Here is a tiny trained network, its code and every weight. The questions are about switching its units off for an input and a class, where a switched-off unit gives its printed mean instead of its output.

import numpy as np


def w(rows, s, z=0):
    codes = np.array(rows[::2]) - 128.0
    scale = np.full(codes.shape[1], s)
    scale[-1] = z or s
    return codes * scale


def norm(h):
    return h / np.sqrt((h * h).mean(-1, keepdims=True) + 1e-5)


def f(y):
    return np.maximum(y, 0)


def log_softmax(a):
    a = a - a.max(-1, keepdims=True)
    return a - np.log(np.exp(a).sum(-1, keepdims=True))


def net(x, mask):
    res = np.array(x, float).reshape(1, 3) / 4 @ E
    u = 0
    for l in range(4):
        y = f(norm(res) @ A[l][:, :-1].T + A[l][:, -1])
        res = res + np.where(mask[u : u + 9], y, B[l][:, -1]) @ B[l][:, :-1]
        u += 9
    return log_softmax(norm(res)[-1] @ U[:, :-1].T + U[:, -1])


A, B = {}, {}
E = w([
[119,215,254],'x0',
[190,62,85],'x1',
[181,179,131],'x2',
],0.005)
A[0] = w([
[84,117,122,64],'0.n1',
[74,106,81,68],'0.n2',
[213,250,67,235],'0.n3',
[141,173,151,2],'0.n4',
[102,128,91,168],'0.n5',
[139,143,209,201],'0.n6',
[173,99,126,54],'0.n7',
[163,146,70,71],'0.n8',
[69,179,117,72],'0.n9',
],0.011,0.0014)
B[0] = w([
[22,136,35,154],'0.n1',
[83,103,130,190],'0.n2',
[107,127,44,253],'0.n3',
[110,99,163,176],'0.n4',
[82,103,102,173],'0.n5',
[133,61,253,234],'0.n6',
[117,148,103,165],'0.n7',
[235,111,112,178],'0.n8',
[202,87,100,189],'0.n9',
],0.0048,0.0053)
A[1] = w([
[147,162,78,79],'1.n1',
[184,69,91,88],'1.n2',
[118,255,192,227],'1.n3',
[50,203,172,251],'1.n4',
[248,11,144,122],'1.n5',
[251,139,138,44],'1.n6',
[119,194,36,185],'1.n7',
[199,141,31,135],'1.n8',
[87,72,86,121],'1.n9',
],0.0095,0.0021)
B[1] = w([
[158,157,108,161],'1.n1',
[180,187,253,215],'1.n2',
[170,2,164,237],'1.n3',
[226,10,132,226],'1.n4',
[124,153,171,254],'1.n5',
[69,125,76,175],'1.n6',
[49,122,86,210],'1.n7',
[157,230,40,247],'1.n8',
[112,168,181,226],'1.n9',
],0.0055,0.005)
A[2] = w([
[93,172,239,254],'2.n1',
[159,98,121,65],'2.n2',
[67,164,57,89],'2.n3',
[168,98,205,128],'2.n4',
[56,109,96,86],'2.n5',
[126,155,90,105],'2.n6',
[187,85,78,243],'2.n7',
[254,27,96,238],'2.n8',
[61,31,149,95],'2.n9',
],0.011,0.0026)
B[2] = w([
[254,160,79,212],'2.n1',
[137,102,161,145],'2.n2',
[180,111,81,187],'2.n3',
[201,68,91,226],'2.n4',
[66,78,57,162],'2.n5',
[182,146,156,160],'2.n6',
[66,157,195,197],'2.n7',
[116,177,168,255],'2.n8',
[188,90,116,216],'2.n9',
],0.0074,0.0076)
A[3] = w([
[127,152,74,116],'3.n1',
[161,126,42,147],'3.n2',
[63,105,37,106],'3.n3',
[2,115,153,169],'3.n4',
[78,132,204,97],'3.n5',
[119,177,147,95],'3.n6',
[156,33,160,116],'3.n7',
[126,110,141,3],'3.n8',
[154,194,202,96],'3.n9',
],0.0085,0.0029)
B[3] = w([
[109,88,160,183],'3.n1',
[1,177,117,238],'3.n2',
[181,80,63,198],'3.n3',
[47,122,5,154],'3.n4',
[177,146,77,141],'3.n5',
[67,94,168,150],'3.n6',
[214,140,186,254],'3.n7',
[170,177,127,128],'3.n8',
[30,64,167,196],'3.n9',
],0.006,0.0042)
U = w([
[221,100,233,253],'0',
[55,103,41,186],'1',
[48,114,191,3],'2',
[229,182,138,6],'3',
[62,226,254,42],'4',
[103,218,45,252],'5',
],0.0089,0.0029)

Each question gives the input, the list of numbers given to net, and the class t.
The units are the neurons (one row each of A and B). Each row of codes is followed by its name. A weight is (code - 128) times the scale printed after its matrix; where a second scale follows, it is the last column's (A, B and U).
mask holds one flag per neuron, layer by layer. A switched-off neuron (its flag False) gives its mean, the last column of its row in B, instead of its output. The means were averaged over made-up inputs and are rounded, as every weight is.
A unit's drop is (log p(t) with every unit on - log p(t) with that unit switched off) / (log p(t) with every unit on - log p(t) with every unit switched off).
The circuit of an input: a set's keep is (log p(t) with only the set's units on - log p(t) with every unit switched off) / (log p(t) with every unit on - log p(t) with every unit switched off). Starting from the 12 units with the biggest drops (on a tie, the unit counted first), units are removed one at a time, each time the one whose removal leaves the highest keep (on an exact tie, the one counted first), for as long as the keep stays at least 0.8.
units of the circuit, in order: the units of the circuit, biggest drop first
unit that matters most: the unit with the biggest drop
top k neurons in layer l: the k neurons of layer l with the biggest drops, biggest first
drop when u is switched off: that unit's drop, to one decimal
input [-4,-2,0], class 1: top 3 neurons in layer 2 -> (2.n1 2.n5 2.n8)
input [-1,-2,-8], class 1: top 2 neurons in layer 0 -> (0.n1 0.n6)
input [-1,-5,-5], class 1: units of the circuit, in order -> (0.n1 2.n5)
input [-7,3,1], class 4: top 2 neurons in layer 2 -> (2.n7 2.n1)
input [-4,1,-4], class 1: unit that matters most -> 0.n6
input [-5,8,7], class 5: top 2 neurons in layer 1 -> (1.n8 1.n3)
input [-1,-3,2], class 5: top 3 neurons in layer 0 -> (0.n3 0.n9 0.n6)
input [-8,8,-4], class 4: top 2 neurons in layer 2 -> (2.n8 2.n5)
input [1,8,2], class 4: top 2 neurons in layer 1 -> (1.n2 1.n5)
input [-6,4,-4], class 4: top 3 neurons in layer 0 -> (0.n3 0.n8 0.n1)
input [-6,4,5], class 5: top 3 neurons in layer 1 -> (1.n8 1.n3 1.n4)
input [-3,4,2], class 5: top 2 neurons in layer 1 -> (1.n8 1.n3)
input [2,3,5], class 5: top 2 neurons in layer 1 -> (1.n6 1.n8)
input [-4,1,5], class 5: top neuron in layer 1 -> (1.n8)
input [-4,-1,-1], class 1: top 2 neurons in layer 0 -> (0.n6 0.n2)
input [-3,5,-2], class 4: drop when 1.n8 is switched off -> 0.4
input [-5,5,6], class 5: drop when 1.n8 is switched off -> 1.0
input [-1,7,1], class 4: drop when 3.n9 is switched off -> 0.1
input [-7,6,-3], class 4: drop when 2.n8 is switched off -> 0.1
input [-4,-4,0], class 1: top neuron in layer 0 -> (0.n2)
